Below is a small trained network, with its code and all its weights. Each question gives an input and a class and asks what happens when units are switched off, that is, made to give their printed mean instead of their output.

import numpy as np


def w(rows, s, z=0):
    codes = np.array(rows[::2]) - 128.0
    scale = np.full(codes.shape[1], s)
    scale[-1] = z or s
    return codes * scale


def norm(h):
    return h / np.sqrt((h * h).mean(-1, keepdims=True) + 1e-5)


def f(y):
    return np.maximum(y, 0)


def log_softmax(a):
    a = a - a.max(-1, keepdims=True)
    return a - np.log(np.exp(a).sum(-1, keepdims=True))


def net(x, mask):
    res = np.array(x, float).reshape(1, 3) / 4 @ E
    u = 0
    for l in range(2):
        y = f(norm(res) @ A[l][:, :-1].T + A[l][:, -1])
        res = res + np.where(mask[u : u + 5], y, B[l][:, -1]) @ B[l][:, :-1]
        u += 5
    return log_softmax(norm(res)[-1] @ U[:, :-1].T + U[:, -1])


A, B = {}, {}
E = w([
[250,108,128,104,251,121],'x0',
[82,54,193,252,65,148],'x1',
[104,45,70,124,134,153],'x2',
],0.0028)
A[0] = w([
[130,111,65,2,143,137,69],'L0N1',
[187,90,86,67,217,118,211],'L0N2',
[163,130,122,101,192,120,149],'L0N3',
[103,19,122,217,112,135,2],'L0N4',
[69,130,114,137,85,132,68],'L0N5',
],0.0094,0.00073)
B[0] = w([
[116,56,88,151,220,123,220],'L0N1',
[197,81,176,104,144,204,235],'L0N2',
[121,112,87,43,125,212,193],'L0N3',
[43,113,155,254,61,131,253],'L0N4',
[165,149,144,63,144,148,196],'L0N5',
],0.01,0.0075)
A[1] = w([
[34,151,2,135,185,32,117],'L1N1',
[197,96,70,109,110,148,26],'L1N2',
[110,198,127,32,83,145,221],'L1N3',
[93,39,46,137,83,142,157],'L1N4',
[131,207,120,18,41,152,1],'L1N5',
],0.0081,0.00066)
B[1] = w([
[15,209,76,115,245,2,176],'L1N1',
[165,106,72,134,82,130,214],'L1N2',
[159,118,175,96,93,60,189],'L1N3',
[103,197,195,179,126,169,254],'L1N4',
[192,217,187,80,110,64,193],'L1N5',
],0.0081,0.0041)
U = w([
[154,121,65,116,71,95,4],'0',
[186,211,196,44,56,36,151],'1',
[54,174,69,102,213,62,123],'2',
[170,136,61,100,67,112,3],'3',
[71,122,190,239,11,178,206],'4',
[207,32,98,61,192,255,202],'5',
],0.0082,0.0042)

Each question gives the input, the list of numbers given to net, and the class t.
The units are the neurons (one row each of A and B). Each row of codes is followed by its name. A weight is (code - 128) times the scale printed after its matrix; where a second scale follows, it is the last column's (A, B and U).
mask holds one flag per neuron, layer by layer. A switched-off neuron (its flag False) gives its mean, the last column of its row in B, instead of its output. The means were averaged over made-up inputs and are rounded, as every weight is.
A unit's drop is (log p(t) with every unit on - log p(t) with that unit switched off) / (log p(t) with every unit on - log p(t) with every unit switched off).
The circuit of an input: a set's keep is (log p(t) with only the set's units on - log p(t) with every unit switched off) / (log p(t) with every unit on - log p(t) with every unit switched off). Starting from all 10 units, units are removed one at a time, each time the one whose removal leaves the highest keep (on an exact tie, the one counted first), for as long as the keep stays at least 0.8.
units of the circuit, in order: the units of the circuit, biggest drop first
unit that matters most: the unit with the biggest drop
k most important neurons: the k neurons with the biggest drops, biggest first
top k neurons in layer l: the k neurons of layer l with the biggest drops, biggest first
drop when u is switched off: that unit's drop, to one decimal
input [-3,-3,8], class 2: unit that matters most -> L0N1
input [-6,2,-2], class 1: units of the circuit, in order -> [L0N1, L0N5, L1N5]
input [-3,-7,-5], class 2: 4 most important neurons -> [L0N1, L0N2, L1N1, L0N5]
input [-6,-6,1], class 2: units of the circuit, in order -> [L0N2, L1N1]
input [-4,-8,-8], class 2: 4 most important neurons -> [L0N2, L0N1, L1N1, L0N5]
input [-4,-4,1], class 2: 2 most important neurons -> [L0N2, L1N1]
input [1,0,6], class 4: top 2 neurons in layer 0 -> [L0N4, L0N5]
input [-4,-7,1], class 2: units of the circuit, in order -> [L0N1, L1N1]
input [-8,-8,-3], class 2: 2 most important neurons -> [L0N2, L0N1]
input [-5,-2,2], class 1: top 3 neurons in layer 0 -> [L0N4, L0N5, L0N2]
input [-5,-4,6], class 2: 2 most important neurons -> [L0N2, L1N1]
input [-1,-2,-6], class 1: top 2 neurons in layer 0 -> [L0N4, L0N1]
input [-5,-2,8], class 2: 4 most important neurons -> [L0N2, L1N1, L0N1, L0N3]
input [-7,-6,2], class 2: 3 most important neurons -> [L0N2, L0N1, L1N1]
input [-2,-1,-3], class 1: 2 most important neurons -> [L0N4, L0N1]
input [-8,-2,3], class 1: unit that matters most -> L0N5
input [-8,-6,1], class 2: 2 most important neurons -> [L0N2, L0N1]
input [7,6,3], class 4: drop when L0N4 is switched off -> 0.4
input [-8,1,-7], class 1: drop when L0N4 is switched off -> 0.1
input [-5,-4,-4], class 1: drop when L0N4 is switched off -> 0.7
input [-8,-2,-8], class 1: drop when L1N5 is switched off -> 0.0
